Below is a small trained network, with its code and all its weights. Each question gives an input and a class and asks what happens when units are switched off, that is, made to give their printed mean instead of their output.

import numpy as np


def w(rows, s, z=0):
    codes = np.array(rows[::2]) - 128.0
    scale = np.full(codes.shape[1], s)
    scale[-1] = z or s
    return codes * scale


def norm(h):
    return h / np.sqrt((h * h).mean(-1, keepdims=True) + 1e-5)


def f(y):
    return np.maximum(y, 0)


def log_softmax(a):
    a = a - a.max(-1, keepdims=True)
    return a - np.log(np.exp(a).sum(-1, keepdims=True))


def net(x, mask):
    res = np.array(x, float).reshape(1, 3) / 4 @ E
    u = 0
    for l in range(2):
        y = f(norm(res) @ A[l][:, :-1].T + A[l][:, -1])
        res = res + np.where(mask[u : u + 9], y, B[l][:, -1]) @ B[l][:, :-1]
        u += 9
    return log_softmax(norm(res)[-1] @ U[:, :-1].T + U[:, -1])


A, B = {}, {}
E = w([
[101,6,188,117,66,251,126,195,51],'x0',
[213,36,59,38,216,201,178,172,117],'x1',
[101,12,94,122,157,56,162,171,244],'x2',
],0.0028)
A[0] = w([
[123,128,20,145,147,96,150,241,128,253],'0.n1',
[171,172,30,2,215,172,201,76,99,165],'0.n2',
[142,11,176,92,141,24,157,107,197,123],'0.n3',
[109,113,123,105,161,212,65,164,73,244],'0.n4',
[148,143,191,122,106,145,103,193,53,31],'0.n5',
[98,132,203,218,42,121,81,98,64,196],'0.n6',
[133,145,135,94,173,45,123,46,163,112],'0.n7',
[164,177,126,110,219,179,158,16,110,253],'0.n8',
[103,21,98,114,167,173,155,192,179,55],'0.n9',
],0.0036,0.0011)
B[0] = w([
[108,58,220,42,165,98,169,83,97,203],'0.n1',
[176,103,62,105,39,111,68,222,141,252],'0.n2',
[124,15,191,212,144,191,182,43,160,225],'0.n3',
[51,201,71,115,159,13,153,86,210,216],'0.n4',
[119,103,148,162,125,3,127,158,164,175],'0.n5',
[111,113,76,83,14,200,87,97,94,233],'0.n6',
[175,126,185,174,119,242,144,221,66,196],'0.n7',
[206,183,54,184,129,168,61,196,154,210],'0.n8',
[86,228,165,99,190,68,130,104,87,234],'0.n9',
],0.0033,0.0041)
A[1] = w([
[195,177,32,166,54,174,118,170,99,127],'1.n1',
[151,181,154,45,184,84,113,157,91,126],'1.n2',
[3,75,188,161,64,78,126,59,127,174],'1.n3',
[242,200,90,201,170,114,66,150,95,91],'1.n4',
[108,181,158,167,48,171,55,80,118,136],'1.n5',
[154,9,152,101,166,138,199,193,166,251],'1.n6',
[175,145,106,113,216,60,72,189,187,148],'1.n7',
[76,36,251,228,236,101,224,73,197,105],'1.n8',
[27,172,174,162,38,137,117,178,94,136],'1.n9',
],0.0043,0.0027)
B[1] = w([
[157,141,159,200,114,117,187,75,185,212],'1.n1',
[121,143,133,107,184,133,17,199,191,157],'1.n2',
[196,110,135,34,110,214,163,185,51,235],'1.n3',
[132,127,58,192,98,167,131,126,134,189],'1.n4',
[29,71,102,112,213,50,95,134,100,209],'1.n5',
[93,213,161,197,145,91,83,87,142,253],'1.n6',
[117,78,163,63,99,237,162,159,65,188],'1.n7',
[214,81,211,234,150,115,212,1,195,239],'1.n8',
[98,92,121,39,110,62,164,113,125,210],'1.n9',
],0.0046,0.0063)
U = w([
[249,165,58,173,106,209,122,197,172,116],'0',
[112,148,155,66,222,150,47,202,139,19],'1',
[66,80,155,3,73,77,138,127,54,163],'2',
[84,178,66,196,107,66,104,67,119,47],'3',
[193,67,222,191,170,125,204,32,173,248],'4',
],0.011,0.0014)

Each question gives the input, the list of numbers given to net, and the class t.
The units are the neurons (one row each of A and B). Each row of codes is followed by its name. A weight is (code - 128) times the scale printed after its matrix; where a second scale follows, it is the last column's (A, B and U).
mask holds one flag per neuron, layer by layer. A switched-off neuron (its flag False) gives its mean, the last column of its row in B, instead of its output. The means were averaged over made-up inputs and are rounded, as every weight is.
A unit's drop is (log p(t) with every unit on - log p(t) with that unit switched off) / (log p(t) with every unit on - log p(t) with every unit switched off).
The circuit of an input: a set's keep is (log p(t) with only the set's units on - log p(t) with every unit switched off) / (log p(t) with every unit on - log p(t) with every unit switched off). Starting from the 12 units with the biggest drops (on a tie, the unit counted first), units are removed one at a time, each time the one whose removal leaves the highest keep (on an exact tie, the one counted first), for as long as the keep stays at least 0.8.
units of the circuit, in order: the units of the circuit, biggest drop first
most important unit: the unit with the biggest drop
k most important neurons: the k neurons with the biggest drops, biggest first
top k neurons in layer l: the k neurons of layer l with the biggest drops, biggest first
drop when u is switched off: that unit's drop, to one decimal
input [-3,-3,-4], class 3: units of the circuit, in order => [1.n8]
input [0,0,0], class 0: 2 most important neurons => [0.n6 0.n3]
input [-3,8,1], class 0: 4 most important neurons => [0.n2 0.n8 1.n5 1.n9]
input [-5,7,3], class 1: top 2 neurons in layer 1 => [1.n8 1.n1]
input [-6,8,1], class 0: top 2 neurons in layer 0 => [0.n2 0.n8]
input [0,6,2], class 1: 2 most important neurons => [0.n2 1.n8]
input [-2,-1,-1], class 3: 2 most important neurons => [1.n3 1.n8]
input [-6,8,4], class 1: 2 most important neurons => [0.n2 1.n8]
input [0,8,0], class 1: 3 most important neurons => [0.n1 1.n8 0.n9]
input [7,8,-4], class 1: 2 most important neurons => [1.n8 0.n4]
input [-2,-6,-5], class 2: top 2 neurons in layer 0 => [0.n6 0.n2]
input [5,4,-7], class 0: 4 most important neurons => [1.n8 1.n6 0.n3 1.n1]
input [-2,6,3], class 1: top 3 neurons in layer 1 => [1.n8 1.n1 1.n2]
input [-1,-2,-8], class 3: most important unit => 0.n8
input [-2,7,3], class 1: top 2 neurons in layer 0 => [0.n2 0.n9]
input [-8,0,-8], class 0: 2 most important neurons => [0.n8 1.n6]
input [5,0,-2], class 2: drop when 0.n5 is switched off => 0.0
input [-8,-2,0], class 0: drop when 1.n8 is switched off => 0.1
input [6,2,-1], class 2: drop when 0.n3 is switched off => 1.7
input [-1,-6,3], class 2: most important unit => 0.n6
input [7,-5,4], class 2: drop when 0.n6 is switched off => 0.2
